Below are the code and all the weights of a small trained network. Each question names an input and a class and asks about switching units off, where a switched-off unit gives its printed mean instead of its output.

import numpy as np


def w(rows, s, z=0):
    codes = np.array(rows[::2]) - 128.0
    scale = np.full(codes.shape[1], s)
    scale[-1] = z or s
    return codes * scale


def f(y):
    return y / 2 * (1 + np.tanh(0.7978845608 * (y + 0.044715 * y**3)))


def log_softmax(a):
    a = a - a.max(-1, keepdims=True)
    return a - np.log(np.exp(a).sum(-1, keepdims=True))


def net(x, mask):
    res = np.array(x, float).reshape(1, 3) / 4 @ E
    y = f(res @ A[0][:, :-1].T + A[0][:, -1])
    res = res + np.where(mask, y, B[0][:, -1]) @ B[0][:, :-1]
    return log_softmax(res[-1] @ U[:, :-1].T + U[:, -1])


A, B = {}, {}
E = w([
[156,133,41,46,105],'x0',
[110,27,181,68,125],'x1',
[246,144,153,127,110],'x2',
],0.011)
A[0] = w([
[139,148,236,233,137,90],'neuron 1',
[182,173,98,143,110,110],'neuron 2',
[151,132,77,90,122,203],'neuron 3',
[107,114,101,85,114,39],'neuron 4',
[86,213,99,201,127,75],'neuron 5',
[158,155,120,117,145,123],'neuron 6',
[51,129,133,129,136,179],'neuron 7',
[212,110,199,133,117,8],'neuron 8',
[105,111,191,123,122,97],'neuron 9',
[163,178,84,111,125,104],'neuron 10',
[131,61,160,84,139,186],'neuron 11',
[2,147,57,123,136,72],'neuron 12',
[129,144,177,180,132,186],'neuron 13',
[108,94,169,136,118,115],'neuron 14',
[132,109,113,139,134,128],'neuron 15',
[119,100,51,51,118,23],'neuron 16',
[52,65,196,167,138,112],'neuron 17',
[183,112,108,107,136,56],'neuron 18',
[158,30,168,57,121,12],'neuron 19',
],0.021,0.013)
B[0] = w([
[102,211,92,73,84,249],'neuron 1',
[216,126,121,126,126,200],'neuron 2',
[158,178,118,115,103,227],'neuron 3',
[103,103,141,147,148,146],'neuron 4',
[17,106,169,137,137,220],'neuron 5',
[160,129,90,135,135,159],'neuron 6',
[117,78,131,176,170,221],'neuron 7',
[4,109,159,157,140,173],'neuron 8',
[173,107,125,149,154,168],'neuron 9',
[200,116,107,121,123,191],'neuron 10',
[83,95,141,150,151,227],'neuron 11',
[113,217,112,65,74,232],'neuron 12',
[69,123,137,122,128,218],'neuron 13',
[168,109,127,149,166,169],'neuron 14',
[126,123,128,128,124,128],'neuron 15',
[25,98,160,161,150,190],'neuron 16',
[196,47,154,156,137,240],'neuron 17',
[196,142,102,109,143,153],'neuron 18',
[101,231,104,79,74,196],'neuron 19',
],0.036,0.016)
U = w([
[3,104,176,170,142,204],'0',
[88,216,111,82,64,142],'1',
[195,57,117,181,156,4],'2',
],0.0076,0.0033)

Each question gives the input, the list of numbers given to net, and the class t.
The units are the neurons (one row each of A and B). Each row of codes is followed by its name. A weight is (code - 128) times the scale printed after its matrix; where a second scale follows, it is the last column's (A, B and U).
mask holds one flag per neuron, in row order. A switched-off neuron (its flag False) gives its mean, the last column of its row in B, instead of its output. The means were averaged over made-up inputs and are rounded, as every weight is.
A unit's drop is (log p(t) with every unit on - log p(t) with that unit switched off) / (log p(t) with every unit on - log p(t) with every unit switched off).
The circuit of an input: a set's keep is (log p(t) with only the set's units on - log p(t) with every unit switched off) / (log p(t) with every unit on - log p(t) with every unit switched off). Starting from the 12 units with the biggest drops (on a tie, the unit counted first), units are removed one at a time, each time the one whose removal leaves the highest keep (on an exact tie, the one counted first), for as long as the keep stays at least 0.8.
circuit, biggest first: the units of the circuit, biggest drop first
unit that matters most: the unit with the biggest drop
k most important neurons: the k neurons with the biggest drops, biggest first
drop when u is switched off: that unit's drop, to one decimal
input [0,-5,-4], class 0: unit that matters most => neuron 5
input [3,2,0], class 0: 2 most important neurons => (neuron 12; neuron 1)
input [5,1,-4], class 0: 4 most important neurons => (neuron 16; neuron 1; neuron 19; neuron 2)
input [4,-1,7], class 2: 2 most important neurons => (neuron 1; neuron 12)
input [-2,3,7], class 0: 2 most important neurons => (neuron 8; neuron 12)
input [8,6,-3], class 0: 3 most important neurons => (neuron 16; neuron 11; neuron 1)
input [-4,1,6], class 0: 2 most important neurons => (neuron 8; neuron 12)
input [8,5,-2], class 0: 4 most important neurons => (neuron 16; neuron 1; neuron 11; neuron 4)
input [7,1,-6], class 0: 3 most important neurons => (neuron 16; neuron 1; neuron 19)
input [6,5,-4], class 0: 3 most important neurons => (neuron 16; neuron 1; neuron 11)
input [0,2,-2], class 2: 2 most important neurons => (neuron 5; neuron 16)
input [8,4,-5], class 0: 4 most important neurons => (neuron 16; neuron 1; neuron 4; neuron 11)
input [1,0,4], class 2: 3 most important neurons => (neuron 1; neuron 12; neuron 19)
input [-5,4,-5], class 2: circuit, biggest first => (neuron 17)
input [-4,4,0], class 2: 2 most important neurons => (neuron 17; neuron 5)
input [1,-4,7], class 2: drop when neuron 1 is switched off => 0.2
input [5,-5,8], class 2: drop when neuron 5 is switched off => 0.0
input [3,4,-2], class 0: drop when neuron 1 is switched off => 0.6
